Here is a tiny trained network, its code and every weight. The questions are about switching its units off for an input and a class, where a switched-off unit gives its printed mean instead of its output.

import numpy as np


def w(rows, s, z=0):
    codes = np.array(rows[::2]) - 128.0
    scale = np.full(codes.shape[1], s)
    scale[-1] = z or s
    return codes * scale


def f(y):
    return y / 2 * (1 + np.tanh(0.7978845608 * (y + 0.044715 * y**3)))


def log_softmax(a):
    a = a - a.max(-1, keepdims=True)
    return a - np.log(np.exp(a).sum(-1, keepdims=True))


def net(x, mask):
    res = np.array(x, float).reshape(1, 7) / 4 @ E
    y = f(res @ A[0][:, :-1].T + A[0][:, -1])
    res = res + np.where(mask, y, B[0][:, -1]) @ B[0][:, :-1]
    return log_softmax(res[-1] @ U[:, :-1].T + U[:, -1])


A, B = {}, {}
E = w([
[96,96,162,133,104,122,199,117,47,102],'x0',
[208,118,144,151,143,79,112,182,101,105],'x1',
[138,176,158,49,107,134,142,160,126,116],'x2',
[132,123,151,132,123,135,116,129,146,129],'x3',
[131,133,110,139,126,146,143,143,123,122],'x4',
[137,122,144,138,116,145,123,136,148,124],'x5',
[110,108,122,94,197,159,124,113,136,2],'x6',
],0.018)
A[0] = w([
[89,152,116,103,88,200,123,53,103,190,119],'neuron 1',
[137,178,174,26,120,149,138,180,105,145,52],'neuron 2',
[228,137,163,167,115,25,106,209,76,138,106],'neuron 3',
[151,209,56,137,115,98,69,152,188,200,126],'neuron 4',
[138,180,64,122,120,127,44,162,154,163,121],'neuron 5',
[126,77,98,255,126,99,130,85,122,210,81],'neuron 6',
[162,247,161,36,28,114,178,181,131,181,86],'neuron 7',
[30,159,142,112,95,151,137,112,172,152,105],'neuron 8',
[163,154,147,142,18,98,166,137,96,242,2],'neuron 9',
[83,90,190,155,32,105,174,153,43,155,122],'neuron 10',
[47,162,113,130,64,131,139,83,164,172,108],'neuron 11',
[93,143,181,187,60,89,193,124,79,114,135],'neuron 12',
],0.01,0.0046)
B[0] = w([
[202,170,97,199,112,103,143,172,154,142,205],'neuron 1',
[90,68,96,169,151,81,79,104,168,170,203],'neuron 2',
[171,211,101,208,57,115,147,187,64,160,243],'neuron 3',
[170,116,193,32,151,179,180,99,137,164,238],'neuron 4',
[160,83,125,104,180,163,205,54,109,171,208],'neuron 5',
[61,57,97,137,115,64,51,171,248,73,229],'neuron 6',
[58,49,75,154,112,73,74,137,180,91,253],'neuron 7',
[148,196,79,108,84,108,118,153,70,163,197],'neuron 8',
[96,174,189,75,192,121,89,160,88,16,250],'neuron 9',
[178,112,180,46,181,165,154,75,80,211,237],'neuron 10',
[162,188,91,170,83,135,99,101,78,97,205],'neuron 11',
[195,83,127,130,188,167,155,107,165,175,215],'neuron 12',
],0.011,0.017)
U = w([
[202,103,160,78,159,164,174,85,141,195,106],'0',
[197,248,78,204,41,98,136,165,118,147,85],'1',
[107,157,146,86,166,116,109,161,147,11,254],'2',
[82,15,75,170,101,60,91,145,184,124,52],'3',
],0.013,0.0063)

Each question gives the input, the list of numbers given to net, and the class t.
The units are the neurons (one row each of A and B). Each row of codes is followed by its name. A weight is (code - 128) times the scale printed after its matrix; where a second scale follows, it is the last column's (A, B and U).
mask holds one flag per neuron, in row order. A switched-off neuron (its flag False) gives its mean, the last column of its row in B, instead of its output. The means were averaged over made-up inputs and are rounded, as every weight is.
A unit's drop is (log p(t) with every unit on - log p(t) with that unit switched off) / (log p(t) with every unit on - log p(t) with every unit switched off).
unit that matters most: the unit with the biggest drop
k most important neurons: the k neurons with the biggest drops, biggest first
drop of u: that unit's drop, to one decimal
input [7,4,-6,-8,-8,-8,3], class 0: most important neuron	[neuron 7]
input [-1,2,4,-3,3,-8,-7], class 2: 2 most important neurons	[neuron 9; neuron 7]
input [6,-6,4,-5,-5,1,3], class 0: 4 most important neurons	[neuron 3; neuron 10; neuron 12; neuron 6]
input [4,-3,7,5,8,-6,5], class 3: 2 most important neurons	[neuron 9; neuron 2]
input [4,-5,-3,0,-4,1,1], class 1: 3 most important neurons	[neuron 4; neuron 5; neuron 1]
input [-6,-7,8,-8,-6,8,-4], class 3: 2 most important neurons	[neuron 7; neuron 2]
input [-3,3,5,7,4,-5,-5], class 2: 4 most important neurons	[neuron 9; neuron 7; neuron 4; neuron 6]
input [8,5,8,5,-7,7,5], class 0: 2 most important neurons	[neuron 6; neuron 10]
input [-8,8,-8,-7,7,4,-4], class 0: 2 most important neurons	[neuron 4; neuron 5]
input [-4,-3,5,5,-8,6,-6], class 2: 3 most important neurons	[neuron 9; neuron 7; neuron 4]
input [1,3,2,-4,-3,3,3], class 1: drop of neuron 9	1.3
input [-4,1,-1,-1,7,-6,-5], class 2: drop of neuron 10	0.5
input [-3,-6,2,5,4,0,-6], class 1: drop of neuron 8	4.2
input [-8,-7,-7,7,0,3,3], class 0: unit that matters most	neuron 3
